Below are the code and all the weights of a small trained network. Each question names an input and a class and asks about switching units off, where a switched-off unit gives its printed mean instead of its output.

import numpy as np


def w(rows, s, z=0):
    codes = np.array(rows[::2]) - 128.0
    scale = np.full(codes.shape[1], s)
    scale[-1] = z or s
    return codes * scale


def f(y):
    return np.maximum(y, 0)


def log_softmax(a):
    a = a - a.max(-1, keepdims=True)
    return a - np.log(np.exp(a).sum(-1, keepdims=True))


def net(x, mask):
    res = np.array(x, float).reshape(1, 3) / 4 @ E
    y = f(res @ A[0][:, :-1].T + A[0][:, -1])
    res = res + np.where(mask, y, B[0][:, -1]) @ B[0][:, :-1]
    return log_softmax(res[-1] @ U[:, :-1].T + U[:, -1])


A, B = {}, {}
E = w([
[159,133,130,135,184,85,199,174,35,177,145],'x0',
[123,170,235,100,168,128,179,171,167,54,111],'x1',
[11,129,125,84,137,71,92,185,164,161,168],'x2',
],0.013)
A[0] = w([
[141,91,62,173,70,132,25,93,53,141,136,229],'N1',
[104,78,53,93,178,28,97,184,72,193,161,128],'N2',
[107,81,119,72,78,153,56,93,195,130,105,52],'N3',
[204,98,108,130,172,182,154,59,79,139,99,49],'N4',
[201,181,107,110,176,110,186,181,22,126,120,80],'N5',
[148,58,111,90,165,54,121,138,137,208,172,110],'N6',
[101,107,85,62,120,155,40,73,179,92,147,35],'N7',
[127,49,71,152,46,185,127,78,125,188,131,51],'N8',
[157,139,151,187,116,201,167,132,223,67,81,133],'N9',
[134,132,120,81,171,103,117,114,178,143,171,142],'N10',
[143,153,135,81,147,162,255,166,67,171,187,83],'N11',
[45,133,159,109,131,57,82,176,131,100,142,99],'N12',
[166,157,225,166,77,196,136,103,146,79,72,145],'N13',
[209,118,166,107,116,117,106,112,157,57,63,139],'N14',
[236,104,125,185,129,133,146,63,66,82,73,145],'N15',
[89,130,141,146,89,88,129,124,86,246,144,112],'N16',
[88,188,197,49,207,154,169,143,121,95,93,138],'N17',
[51,178,150,99,112,78,74,187,178,136,186,1],'N18',
[127,137,186,111,90,159,114,99,150,96,120,136],'N19',
[140,128,177,110,138,169,102,79,164,66,62,142],'N20',
[139,112,135,146,107,190,146,146,154,58,47,135],'N21',
[110,152,213,110,144,87,214,174,171,86,116,14],'N22',
[66,105,179,152,113,115,89,188,145,152,123,146],'N23',
[178,162,164,131,85,190,153,122,196,81,109,150],'N24',
[95,171,112,118,117,137,29,85,148,103,94,217],'N25',
[114,107,77,77,78,144,96,115,187,78,105,200],'N26',
[96,185,148,92,113,57,87,127,149,116,191,185],'N27',
[116,180,168,174,130,126,131,56,99,32,98,138],'N28',
[120,87,79,219,98,199,101,87,135,188,181,59],'N29',
[119,120,78,76,59,146,115,105,191,92,134,117],'N30',
[40,114,174,116,107,114,105,143,134,112,195,26],'N31',
],0.0088,0.0096)
B[0] = w([
[140,86,86,110,166,202,215,84,104,136,126,251],'N1',
[62,106,103,127,178,85,65,200,57,189,198,227],'N2',
[80,73,47,85,161,222,134,67,77,137,103,174],'N3',
[79,89,53,37,180,215,181,85,103,133,87,175],'N4',
[160,153,102,132,88,131,178,97,192,94,71,190],'N5',
[111,128,146,119,168,108,105,144,111,153,165,182],'N6',
[97,39,79,81,172,202,155,73,82,156,177,171],'N7',
[197,197,183,168,94,113,147,118,172,13,86,189],'N8',
[89,151,139,159,149,108,70,132,132,136,149,196],'N9',
[135,97,112,130,130,151,143,122,142,132,149,156],'N10',
[156,118,147,136,91,142,191,88,165,80,54,181],'N11',
[139,142,98,101,127,157,174,88,124,105,56,188],'N12',
[118,148,154,167,150,82,85,160,108,143,162,206],'N13',
[106,146,153,160,164,100,89,153,120,135,139,186],'N14',
[118,147,118,105,149,182,196,90,171,81,61,220],'N15',
[81,113,121,155,196,73,90,165,80,166,173,186],'N16',
[192,160,129,133,135,157,179,126,151,97,103,203],'N17',
[215,188,163,144,38,108,157,136,200,86,72,178],'N18',
[117,144,148,168,134,87,115,156,100,166,155,169],'N19',
[131,134,125,179,163,53,101,182,123,178,150,189],'N20',
[98,122,154,148,110,104,107,175,109,132,166,180],'N21',
[74,79,63,75,119,255,216,29,108,145,51,179],'N22',
[116,83,61,122,131,151,162,114,108,100,90,178],'N23',
[83,145,161,155,121,101,95,187,115,169,167,195],'N24',
[174,203,159,148,61,94,164,141,169,53,90,206],'N25',
[208,170,181,143,115,105,141,125,135,58,44,202],'N26',
[65,70,83,97,170,155,133,59,89,136,176,193],'N27',
[124,145,137,140,164,57,79,180,125,130,140,178],'N28',
[185,171,150,165,74,82,114,80,170,63,74,185],'N29',
[129,90,147,91,113,200,195,69,154,81,107,176],'N30',
[206,168,149,202,66,117,157,169,180,111,43,159],'N31',
],0.0085,0.017)
U = w([
[209,225,163,156,79,136,205,110,206,65,82,128],'0',
[90,21,65,42,163,220,221,68,122,120,114,20],'1',
[74,127,134,151,164,54,50,192,105,173,255,254],'2',
],0.0093,0.00051)

Each question gives the input, the list of numbers given to net, and the class t.
The units are the neurons (one row each of A and B). Each row of codes is followed by its name. A weight is (code - 128) times the scale printed after its matrix; where a second scale follows, it is the last column's (A, B and U).
mask holds one flag per neuron, in row order. A switched-off neuron (its flag False) gives its mean, the last column of its row in B, instead of its output. The means were averaged over made-up inputs and are rounded, as every weight is.
A unit's drop is (log p(t) with every unit on - log p(t) with that unit switched off) / (log p(t) with every unit on - log p(t) with every unit switched off).
most important unit: the unit with the biggest drop
top k neurons: the k neurons with the biggest drops, biggest first
drop of u: that unit's drop, to one decimal
input [0,2,8], class 0: most important unit	N18
input [2,6,1], class 1: top 4 neurons	(N22 N25 N8 N26)
input [4,0,-6], class 1: top 2 neurons	(N4 N25)
input [-1,1,8], class 0: top 2 neurons	(N18 N31)
input [-1,-3,0], class 0: top 3 neurons	(N22 N4 N27)
input [7,5,1], class 1: top 4 neurons	(N22 N25 N8 N26)
input [-8,-8,-7], class 0: top 2 neurons	(N8 N29)
input [2,0,-7], class 1: top 2 neurons	(N4 N25)
input [4,3,1], class 1: top 4 neurons	(N25 N8 N26 N18)
input [-4,-8,-2], class 0: top 4 neurons	(N8 N29 N25 N26)
input [2,5,7], class 1: top 2 neurons	(N22 N27)
input [8,0,1], class 2: top 2 neurons	(N2 N1)
input [-3,-7,-3], class 0: top 2 neurons	(N8 N29)
input [0,-8,-8], class 0: most important unit	N8
input [1,5,2], class 1: top 2 neurons	(N22 N25)
input [-1,3,0], class 2: drop of N15	0.1
input [5,-5,1], class 2: drop of N22	0.1
input [6,8,2], class 1: drop of N22	2.5
